Below is a small trained network, with its code and all its weights. Each question gives an input and a class and asks what happens when units are switched off, that is, made to give their printed mean instead of their output.

import numpy as np


def w(rows, s, z=0):
    codes = np.array(rows[::2]) - 128.0
    scale = np.full(codes.shape[1], s)
    scale[-1] = z or s
    return codes * scale


def norm(h):
    return h / np.sqrt((h * h).mean(-1, keepdims=True) + 1e-5)


def f(y):
    return y / 2 * (1 + np.tanh(0.7978845608 * (y + 0.044715 * y**3)))


def log_softmax(a):
    a = a - a.max(-1, keepdims=True)
    return a - np.log(np.exp(a).sum(-1, keepdims=True))


def net(x, mask):
    res = np.array(x, float).reshape(1, 6) / 4 @ E
    u = 0
    for l in range(3):
        y = f(norm(res) @ A[l][:, :-1].T + A[l][:, -1])
        res = res + np.where(mask[u : u + 10], y, B[l][:, -1]) @ B[l][:, :-1]
        u += 10
    return log_softmax(norm(res)[-1] @ U[:, :-1].T + U[:, -1])


A, B = {}, {}
E = w([
[227,105,183,1],'x0',
[140,46,226,160],'x1',
[142,148,133,150],'x2',
[172,168,162,186],'x3',
[132,138,125,132],'x4',
[36,195,177,130],'x5',
],0.006)
A[0] = w([
[64,143,222,137,51],'0.n0',
[43,78,88,202,5],'0.n1',
[101,116,99,187,26],'0.n2',
[151,162,54,159,220],'0.n3',
[200,67,70,178,54],'0.n4',
[174,111,131,81,58],'0.n5',
[158,245,111,151,119],'0.n6',
[156,10,85,138,170],'0.n7',
[73,92,99,201,45],'0.n8',
[2,195,222,95,124],'0.n9',
],0.0091,0.0019)
B[0] = w([
[128,123,2,145,179],'0.n0',
[147,246,219,93,198],'0.n1',
[200,218,121,79,149],'0.n2',
[36,126,179,182,189],'0.n3',
[178,149,79,164,176],'0.n4',
[131,170,129,128,163],'0.n5',
[89,24,111,106,196],'0.n6',
[149,133,77,220,208],'0.n7',
[159,199,191,133,180],'0.n8',
[244,88,16,176,252],'0.n9',
],0.0071,0.0045)
A[1] = w([
[105,145,36,167,190],'1.n0',
[155,194,205,115,112],'1.n1',
[69,109,67,95,28],'1.n2',
[45,111,75,96,238],'1.n3',
[91,34,151,232,145],'1.n4',
[168,135,8,122,250],'1.n5',
[173,218,166,123,183],'1.n6',
[172,142,198,227,122],'1.n7',
[139,51,254,169,181],'1.n8',
[212,132,119,128,175],'1.n9',
],0.0083,0.0023)
B[1] = w([
[201,113,197,126,212],'1.n0',
[97,118,171,141,144],'1.n1',
[148,78,37,199,131],'1.n2',
[64,39,239,170,159],'1.n3',
[35,134,151,54,178],'1.n4',
[52,41,197,214,255],'1.n5',
[17,2,181,69,173],'1.n6',
[64,84,149,154,199],'1.n7',
[80,181,137,181,168],'1.n8',
[86,106,186,150,197],'1.n9',
],0.0045,0.0063)
A[2] = w([
[141,109,152,158,143],'2.n0',
[167,114,129,50,183],'2.n1',
[253,94,142,55,253],'2.n2',
[105,65,238,143,171],'2.n3',
[53,103,165,109,129],'2.n4',
[73,111,111,111,158],'2.n5',
[107,95,93,124,128],'2.n6',
[60,167,176,131,120],'2.n7',
[114,122,151,163,140],'2.n8',
[81,88,110,97,143],'2.n9',
],0.013,0.0044)
B[2] = w([
[154,132,51,93,170],'2.n0',
[78,193,189,151,150],'2.n1',
[99,185,125,168,197],'2.n2',
[15,130,90,78,255],'2.n3',
[128,2,174,74,170],'2.n4',
[177,100,144,184,146],'2.n5',
[121,145,153,172,141],'2.n6',
[187,131,166,55,173],'2.n7',
[158,71,99,33,173],'2.n8',
[39,61,171,170,146],'2.n9',
],0.0063,0.011)
U = w([
[116,246,201,123,167],'0',
[160,114,95,223,162],'1',
[110,90,153,149,160],'2',
[126,99,150,132,161],'3',
[128,112,147,140,152],'4',
[129,132,112,128,184],'5',
[232,130,137,101,40],'6',
[192,206,84,108,3],'7',
],0.014,0.0062)

Each question gives the input, the list of numbers given to net, and the class t.
The units are the neurons (one row each of A and B). Each row of codes is followed by its name. A weight is (code - 128) times the scale printed after its matrix; where a second scale follows, it is the last column's (A, B and U).
mask holds one flag per neuron, layer by layer. A switched-off neuron (its flag False) gives its mean, the last column of its row in B, instead of its output. The means were averaged over made-up inputs and are rounded, as every weight is.
A unit's drop is (log p(t) with every unit on - log p(t) with that unit switched off) / (log p(t) with every unit on - log p(t) with every unit switched off).
The circuit of an input: a set's keep is (log p(t) with only the set's units on - log p(t) with every unit switched off) / (log p(t) with every unit on - log p(t) with every unit switched off). Starting from the 12 units with the biggest drops (on a tie, the unit counted first), units are removed one at a time, each time the one whose removal leaves the highest keep (on an exact tie, the one counted first), for as long as the keep stays at least 0.8.
circuit, biggest first: the units of the circuit, biggest drop first
k most important neurons: the k neurons with the biggest drops, biggest first
k most important neurons of layer l: the k neurons of layer l with the biggest drops, biggest first
drop when u is switched off: that unit's drop, to one decimal
input [5,0,-1,3,0,-5], class 0: circuit, biggest first -> 2.n2, 2.n4
input [-5,-3,0,1,6,6], class 1: 3 most important neurons -> 0.n9, 2.n3, 0.n6
input [-5,-1,-1,2,-2,1], class 0: 4 most important neurons -> 0.n1, 0.n8, 1.n5, 0.n2
input [-7,0,-7,0,-5,2], class 0: 2 most important neurons of layer 0 -> 0.n1, 0.n8
input [6,5,1,4,-2,-1], class 0: circuit, biggest first -> 1.n5, 2.n2
input [3,-6,-6,4,-4,8], class 1: most important neuron -> 0.n9
input [3,7,8,-2,-5,8], class 1: circuit, biggest first -> 0.n9, 0.n0
input [-4,-3,-3,-7,2,-7], class 1: 2 most important neurons -> 0.n7, 0.n4
input [6,-8,-3,1,5,2], class 2: 2 most important neurons -> 0.n1, 1.n3
input [-5,2,-4,-3,6,8], class 1: circuit, biggest first -> 0.n9, 2.n3
input [-8,7,-3,-3,-1,2], class 0: circuit, biggest first -> 0.n1, 0.n8
input [7,-7,0,4,0,-3], class 0: 2 most important neurons of layer 2 -> 2.n1, 2.n2
input [0,-7,-4,5,-3,5], class 2: 2 most important neurons -> 0.n6, 1.n3
input [8,-1,7,7,-5,-7], class 0: most important neuron of layer 0 -> 0.n9
input [0,-7,0,-7,3,8], class 1: 2 most important neurons -> 0.n9, 1.n2
input [-2,2,3,-3,-3,-7], class 1: 2 most important neurons -> 0.n7, 0.n4
input [8,-5,-3,-3,5,5], class 0: 2 most important neurons of layer 2 -> 2.n1, 2.n2
input [4,6,-1,-6,-3,7], class 1: 4 most important neurons of layer 0 -> 0.n9, 0.n0, 0.n3, 0.n6
input [8,3,-4,2,3,6], class 0: 2 most important neurons of layer 2 -> 2.n2, 2.n1
input [7,5,3,-7,3,2], class 0: most important neuron -> 1.n5
input [6,4,3,-2,-2,3], class 0: drop when 0.n0 is switched off -> 0.0
input [4,-3,-7,-1,0,-7], class 1: drop when 2.n4 is switched off -> 0.1
input [0,-2,2,8,8,0], class 3: drop when 2.n4 is switched off -> 0.1
input [4,4,6,-2,-2,8], class 1: drop when 0.n9 is switched off -> 0.6
